Here is a tiny trained network, its code and every weight. The questions are about switching its units off for an input and a target symbol, where a switched-off unit gives its printed mean instead of its output.

import numpy as np


def w(rows, s, z=0):
    codes = np.array(rows[::2]) - 128.0
    scale = np.full(codes.shape[1], s)
    scale[-1] = z or s
    return codes * scale


def norm(h):
    return h / np.sqrt((h * h).mean(-1, keepdims=True) + 1e-5)


def f(y):
    return y / 2 * (1 + np.tanh(0.7978845608 * (y + 0.044715 * y**3)))


def softmax(a):
    e = np.exp(a - a.max(-1, keepdims=True))
    return e / e.sum(-1, keepdims=True)


def log_softmax(a):
    a = a - a.max(-1, keepdims=True)
    return a - np.log(np.exp(a).sum(-1, keepdims=True))


def net(x, mask):
    ids = ['γεμτψω'.index(c) for c in x.split()]
    T = len(ids)
    res = E[ids] + P[:T]
    u = 0
    for l in range(2):
        r = norm(res)
        for j in range(3):
            rows = slice(2 * j, 2 * j + 2)
            q, k, v = (r @ M[l][rows].T for M in (Q, K, V))
            z = softmax(np.where(np.tri(T) > 0, q @ k.T / 2**0.5, -1e9)) @ v
            o = O[l][rows]
            res = res + np.where(mask[u + j], z, o[:, -1]) @ o[:, :-1]
        u += 3
        y = f(norm(res) @ A[l][:, :-1].T + A[l][:, -1])
        res = res + np.where(mask[u : u + 4], y, B[l][:, -1]) @ B[l][:, :-1]
        u += 4
    return log_softmax(norm(res)[-1] @ U[:, :-1].T + U[:, -1])


Q, K, V, O, A, B = {}, {}, {}, {}, {}, {}
E = w([
[35,66,127,106,89,74,11,173,123],'γ',
[123,234,46,208,36,89,21,220,139],'ε',
[66,195,139,126,64,163,124,100,233],'μ',
[154,67,83,121,55,235,121,99,141],'τ',
[140,95,116,212,194,181,134,32,149],'ψ',
[102,165,61,124,209,187,87,147,6],'ω',
],0.017)
P = w([
[202,77,123,80,179,85,99,101,85],'0',
[141,195,124,139,133,103,45,97,255],'1',
[118,200,224,194,73,143,77,136,150],'2',
[105,224,221,173,184,91,99,74,161],'3',
[109,168,167,180,34,163,90,140,107],'4',
[128,194,232,74,173,100,87,52,17],'5',
[109,172,114,158,113,163,124,77,155],'6',
[120,182,148,126,76,92,126,93,63],'7',
[81,167,56,187,110,126,138,79,157],'8',
[80,130,135,172,143,149,149,93,133],'9',
[57,154,56,171,132,137,157,63,156],'10',
[66,185,43,138,69,87,73,115,97],'11',
],0.0081)
Q[0] = w([
[131,172,102,155,201,128,108,107,55],'L0H0',
[148,170,151,146,90,44,43,104,220],'L0H0',
[233,38,147,71,144,156,174,168,148],'L0H1',
[102,120,99,152,173,150,175,167,83],'L0H1',
[156,87,161,116,158,55,216,114,153],'L0H2',
[99,102,92,127,2,94,119,139,89],'L0H2',
],0.0074)
K[0] = w([
[91,157,127,125,154,147,137,156,68],'L0H0',
[165,157,141,170,103,254,186,107,154],'L0H0',
[174,202,156,167,135,107,83,169,146],'L0H1',
[178,103,162,101,150,101,102,203,159],'L0H1',
[170,147,161,138,100,117,49,168,215],'L0H2',
[76,214,125,156,97,151,237,115,130],'L0H2',
],0.0088)
V[0] = w([
[148,26,164,162,116,123,116,140,34],'L0H0',
[69,77,154,104,93,195,122,44,231],'L0H0',
[35,118,66,233,105,169,213,54,182],'L0H1',
[2,123,176,129,231,82,25,51,132],'L0H1',
[140,41,218,182,87,83,107,137,201],'L0H2',
[226,34,128,165,173,39,179,163,123],'L0H2',
],0.0066)
O[0] = w([
[108,53,109,118,109,182,112,46,97,80],'L0H0',
[145,208,132,140,82,122,1,150,90,227],'L0H0',
[155,114,199,162,97,137,59,81,181,168],'L0H1',
[171,228,192,109,108,37,211,59,157,238],'L0H1',
[151,82,167,78,92,46,63,131,91,82],'L0H2',
[206,10,93,135,87,100,188,123,65,1],'L0H2',
],0.0082,0.0081)
A[0] = w([
[75,161,154,143,206,100,157,183,78,235],'L0N0',
[51,45,150,59,103,109,95,210,207,36],'L0N1',
[71,151,121,74,143,244,208,38,179,251],'L0N2',
[196,161,1,199,188,88,114,99,77,224],'L0N3',
],0.0069,0.0024)
B[0] = w([
[129,220,148,152,115,88,184,105,254,182],'L0N0',
[144,247,55,244,123,189,212,82,176,140],'L0N1',
[163,182,159,152,126,153,34,83,155,254],'L0N2',
[109,19,131,174,61,116,223,9,150,175],'L0N3',
],0.0067,0.0061)
Q[1] = w([
[89,37,82,90,165,95,187,118,119],'L1H0',
[212,89,201,146,161,94,25,217,73],'L1H0',
[112,73,189,162,48,72,160,156,172],'L1H1',
[253,125,129,64,162,93,179,225,93],'L1H1',
[104,135,134,154,148,149,60,62,100],'L1H2',
[108,249,94,113,111,103,45,35,131],'L1H2',
],0.0065)
K[1] = w([
[126,223,113,146,69,67,137,254,118],'L1H0',
[83,199,218,124,124,163,150,98,162],'L1H0',
[111,216,121,128,142,150,169,138,147],'L1H1',
[150,234,225,152,144,170,99,131,186],'L1H1',
[59,141,111,193,88,97,170,139,124],'L1H2',
[81,149,66,187,178,151,141,126,93],'L1H2',
],0.0084)
V[1] = w([
[194,91,177,227,162,115,117,60,142],'L1H0',
[98,93,72,143,96,197,114,172,118],'L1H0',
[155,164,159,237,204,140,3,137,210],'L1H1',
[191,93,92,69,157,119,90,54,27],'L1H1',
[131,152,49,184,189,173,193,2,29],'L1H2',
[193,212,180,113,188,110,125,64,130],'L1H2',
],0.0084)
O[1] = w([
[124,86,178,172,72,91,94,105,184,254],'L1H0',
[146,131,118,79,172,198,80,137,213,32],'L1H0',
[64,2,103,99,127,150,153,149,243,118],'L1H1',
[147,110,129,160,63,165,69,103,46,128],'L1H1',
[141,124,242,176,135,213,161,217,102,208],'L1H2',
[70,97,88,177,158,150,211,139,61,244],'L1H2',
],0.0097,0.0074)
A[1] = w([
[105,133,180,183,85,249,90,103,111,199],'L1N0',
[67,1,64,72,170,137,78,36,148,34],'L1N1',
[68,158,93,71,138,101,144,165,113,5],'L1N2',
[32,111,195,140,102,177,98,140,228,89],'L1N3',
],0.0068,0.0021)
B[1] = w([
[96,75,118,68,173,112,71,149,65,254],'L1N0',
[124,67,111,65,97,168,146,138,125,139],'L1N1',
[103,179,96,224,253,100,174,97,21,126],'L1N2',
[103,85,102,128,216,155,112,102,131,244],'L1N3',
],0.011,0.0076)
U = w([
[147,175,137,102,130,53,113,124,2,129],'γ',
[95,95,98,109,150,80,181,141,158,239],'ε',
[155,205,175,86,164,78,81,133,172,2],'μ',
[153,110,97,46,131,152,30,125,77,161],'τ',
[139,49,215,172,80,79,94,79,120,59],'ψ',
[118,126,193,174,198,166,156,182,75,218],'ω',
],0.0091,0.002)

Each question gives the input, a string of symbols that net reads in full, and the target symbol t.
The units are the heads (2 rows each of Q, K, V and O) and the neurons (one row each of A and B). Each row of codes is followed by its name. A weight is (code - 128) times the scale printed after its matrix; where a second scale follows, it is the last column's (O, A, B and U).
mask holds one flag per unit, layer by layer, with each layer's heads first. A switched-off unit (its flag False) gives its mean, the last column of its rows in O or B, instead of its output. The means were averaged over made-up inputs and are rounded, as every weight is.
A unit's drop is (log p(t) with every unit on - log p(t) with that unit switched off) / (log p(t) with every unit on - log p(t) with every unit switched off).
The circuit of an input: a set's keep is (log p(t) with only the set's units on - log p(t) with every unit switched off) / (log p(t) with every unit on - log p(t) with every unit switched off). Starting from the 12 units with the biggest drops (on a tie, the unit counted first), units are removed one at a time, each time the one whose removal leaves the highest keep (on an exact tie, the one counted first), for as long as the keep stays at least 0.8.
units of the circuit, in order: the units of the circuit, biggest drop first
top k neurons in layer l: the k neurons of layer l with the biggest drops, biggest first
which heads matter: for each layer, one digit per head in row order, 1 if its drop is at least 0.15 and else 0, layers parted by /
input μ τ ω γ ε τ, target ε: which heads matter => 000 / 010
input γ γ ω γ ψ ψ γ γ γ, target γ: top 2 neurons in layer 0 => (L0N2; L0N0)
input ψ ψ ω, target ψ: units of the circuit, in order => (L1H0; L0H2)
input μ ω ψ ψ, target ε: which heads matter => 000 / 010
input ε ω ε ψ μ ε μ μ γ, target μ: which heads matter => 111 / 010
input τ ψ ε, target τ: units of the circuit, in order => (L0H1; L1H2)
input ω μ τ γ μ, target ω: which heads matter => 000 / 001
input μ ε ω γ, target ε: which heads matter => 000 / 010
input μ μ γ γ γ μ τ μ, target ε: which heads matter => 000 / 011
input ε γ ω τ, target μ: which heads matter => 110 / 011
input μ ψ γ γ ω γ ω, target ε: which heads matter => 000 / 010
input ε τ ω ψ γ τ, target μ: which heads matter => 111 / 011
input ε μ γ γ, target μ: which heads matter => 110 / 001
input γ μ γ ω γ, target γ: units of the circuit, in order => (L0H2; L0H1; L1H1; L1H0)
input μ ψ ε, target ε: which heads matter => 000 / 011
input ε ε τ μ γ μ ψ μ ψ ψ μ ω, target μ: which heads matter => 111 / 011
input ω ω τ μ ε ψ γ ψ γ μ ψ γ, target ω: units of the circuit, in order => (L1H2; L0H2)
input γ ε ψ μ τ γ ψ, target γ: units of the circuit, in order => (L0H2; L1H1; L0H1; L0H0)
input ψ ε ε γ ψ ω γ μ γ γ μ ω, target ψ: units of the circuit, in order => (L1H0; L0H2; L1H1)
input τ ω μ γ ψ μ γ γ ω, target τ: top neuron in layer 1 => (L1N0)
input ε ε γ γ ω γ ω ε, target ω: units of the circuit, in order => (L1H2; L0H0)
input ω γ ψ ε μ γ γ τ ω γ ω τ, target ω: units of the circuit, in order => (L1H2)
input τ γ ω ω ψ γ τ μ μ τ ω γ, target τ: units of the circuit, in order => (L0H1; L1H0)
